Here is a tiny trained network, its code and every weight. The questions are about switching its units off for an input and a target symbol, where a switched-off unit gives its printed mean instead of its output.

import numpy as np


def w(rows, s, z=0):
    codes = np.array(rows[::2]) - 128.0
    scale = np.full(codes.shape[1], s)
    scale[-1] = z or s
    return codes * scale


def norm(h):
    return h / np.sqrt((h * h).mean(-1, keepdims=True) + 1e-5)


def f(y):
    return np.maximum(y, 0)


def softmax(a):
    e = np.exp(a - a.max(-1, keepdims=True))
    return e / e.sum(-1, keepdims=True)


def log_softmax(a):
    a = a - a.max(-1, keepdims=True)
    return a - np.log(np.exp(a).sum(-1, keepdims=True))


def net(x, mask):
    ids = ['ΛΞΦΨαβεζηθμπστω'.index(c) for c in x.split()]
    T = len(ids)
    res = E[ids] + P[:T]
    r = norm(res)
    for j in range(2):
        rows = slice(3 * j, 3 * j + 3)
        q, k, v = (r @ M[0][rows].T for M in (Q, K, V))
        z = softmax(np.where(np.tri(T) > 0, q @ k.T / 3**0.5, -1e9)) @ v
        o = O[0][rows]
        res = res + np.where(mask[j], z, o[:, -1]) @ o[:, :-1]
    y = f(norm(res) @ A[0][:, :-1].T + A[0][:, -1])
    res = res + np.where(mask[2:14], y, B[0][:, -1]) @ B[0][:, :-1]
    return log_softmax(norm(res)[-1] @ U[:, :-1].T + U[:, -1])


Q, K, V, O, A, B = {}, {}, {}, {}, {}, {}
E = w([
[153,105,114,174],'Λ',
[160,94,80,151],'Ξ',
[137,128,130,145],'Φ',
[251,144,134,205],'Ψ',
[141,97,139,132],'α',
[114,81,133,147],'β',
[131,113,142,157],'ε',
[138,102,138,135],'ζ',
[141,89,146,137],'η',
[109,48,92,89],'θ',
[97,48,79,97],'μ',
[155,111,148,140],'π',
[138,101,138,134],'σ',
[135,88,141,142],'τ',
[141,121,134,136],'ω',
],0.021)
P = w([
[89,162,131,127],'0',
[141,20,177,161],'1',
[237,82,178,74],'2',
[108,249,78,121],'3',
[146,42,162,176],'4',
[230,74,163,63],'5',
[96,218,86,147],'6',
[151,42,159,191],'7',
[242,51,126,51],'8',
[35,219,49,195],'9',
],0.017)
Q[0] = w([
[71,109,143,251],'H1',
[174,116,85,111],'H1',
[114,165,159,207],'H1',
[112,79,135,213],'H2',
[191,95,91,176],'H2',
[125,119,59,100],'H2',
],0.025)
K[0] = w([
[216,75,19,184],'H1',
[78,82,153,87],'H1',
[155,131,27,187],'H1',
[173,66,7,131],'H2',
[184,86,29,224],'H2',
[69,107,184,148],'H2',
],0.019)
V[0] = w([
[144,69,183,122],'H1',
[189,133,81,114],'H1',
[110,219,249,89],'H1',
[203,153,174,123],'H2',
[112,176,209,172],'H2',
[116,146,114,177],'H2',
],0.016)
O[0] = w([
[178,199,140,188,254],'H1',
[94,152,145,71,22],'H1',
[90,58,2,161,22],'H1',
[126,56,76,100,146],'H2',
[224,159,86,178,146],'H2',
[164,171,165,139,171],'H2',
],0.016,0.004)
A[0] = w([
[105,109,135,189,130],'N1',
[54,191,162,108,115],'N2',
[76,121,139,171,74],'N3',
[95,175,62,84,255],'N4',
[187,88,172,18,61],'N5',
[155,251,41,83,151],'N6',
[52,176,107,63,120],'N7',
[133,128,75,100,80],'N8',
[113,200,127,57,107],'N9',
[154,148,134,30,159],'N10',
[171,60,174,88,105],'N11',
[119,124,197,105,120],'N12',
],0.029,0.0088)
B[0] = w([
[115,163,116,147,173],'N1',
[138,139,114,35,234],'N2',
[120,96,135,91,138],'N3',
[116,197,206,96,203],'N4',
[139,115,232,189,209],'N5',
[84,253,101,122,232],'N6',
[122,243,115,172,190],'N7',
[91,98,143,138,156],'N8',
[99,221,129,127,203],'N9',
[116,172,94,163,192],'N10',
[164,144,107,68,231],'N11',
[83,84,101,140,250],'N12',
],0.059,0.011)
U = w([
[116,209,97,183,126],'Λ',
[92,166,188,99,54],'Ξ',
[117,99,132,42,235],'Φ',
[162,126,127,127,190],'Ψ',
[139,90,99,164,153],'α',
[236,106,197,76,95],'β',
[158,80,94,108,165],'ε',
[133,75,98,159,193],'ζ',
[177,103,100,184,155],'η',
[148,108,160,196,87],'θ',
[100,58,226,163,186],'μ',
[9,76,128,220,19],'π',
[134,84,100,151,145],'σ',
[244,141,79,91,2],'τ',
[71,56,137,92,186],'ω',
],0.015,0.0037)

Each question gives the input, a string of symbols that net reads in full, and the target symbol t.
The units are the heads (3 rows each of Q, K, V and O) and the neurons (one row each of A and B). Each row of codes is followed by its name. A weight is (code - 128) times the scale printed after its matrix; where a second scale follows, it is the last column's (O, A, B and U).
mask holds one flag per unit, heads first, then neurons. A switched-off unit (its flag False) gives its mean, the last column of its rows in O or B, instead of its output. The means were averaged over made-up inputs and are rounded, as every weight is.
A unit's drop is (log p(t) with every unit on - log p(t) with that unit switched off) / (log p(t) with every unit on - log p(t) with every unit switched off).
The circuit of an input: a set's keep is (log p(t) with only the set's units on - log p(t) with every unit switched off) / (log p(t) with every unit on - log p(t) with every unit switched off). Starting from the 12 units with the biggest drops (on a tie, the unit counted first), units are removed one at a time, each time the one whose removal leaves the highest keep (on an exact tie, the one counted first), for as long as the keep stays at least 0.8.
units of the circuit, in order: the units of the circuit, biggest drop first
most important unit: the unit with the biggest drop
k most important neurons: the k neurons with the biggest drops, biggest first
which heads matter: for each layer, one digit per head in row order, 1 if its drop is at least 0.15 and else 0, layers parted by /
input π ε Ξ ε τ Φ, target π: most important unit -> H1
input π ω ω μ β Ψ Ψ Ξ ε, target π: 2 most important neurons -> (N2; N11)
input π β π ω θ μ β β, target Φ: which heads matter -> 01
input π η π, target π: which heads matter -> 10
input Φ β τ π π ε ζ Λ β, target Φ: units of the circuit, in order -> (H1; N6; N7)
input Φ β β Λ μ Λ, target Φ: which heads matter -> 11
input β β Λ β β β ω ζ, target μ: units of the circuit, in order -> (H1; N5; H2; N6)
input ε ζ Λ β β, target μ: which heads matter -> 11
input μ β β, target μ: which heads matter -> 00
input β β Ψ Ξ Λ π β Λ Λ, target β: which heads matter -> 00
input π π Ψ β μ ε η ζ, target Φ: which heads matter -> 01
input β α Φ η β τ, target β: which heads matter -> 10
input β β Λ Ψ ω, target β: which heads matter -> 01
input ω π β σ θ ε Ξ β π, target ω: which heads matter -> 10
input Λ Λ θ Λ α, target μ: 2 most important neurons -> (N6; N12)
input β Ξ ω τ μ, target Φ: which heads matter -> 01
input τ Φ μ μ τ, target Φ: most important unit -> H2
input μ β τ, target μ: units of the circuit, in order -> (N5; N6)
input τ π Ξ Ψ β σ ζ β Φ, target τ: units of the circuit, in order -> (H1; N6; N7; N4)
input β β σ, target β: 2 most important neurons -> (N11; N5)
input ω Φ β β β π μ π β, target ω: which heads matter -> 10
input β Λ β Ξ β β τ ε μ, target β: units of the circuit, in order -> (N11; N5; N6)
input β ω π β π, target τ: 2 most important neurons -> (N5; N6)
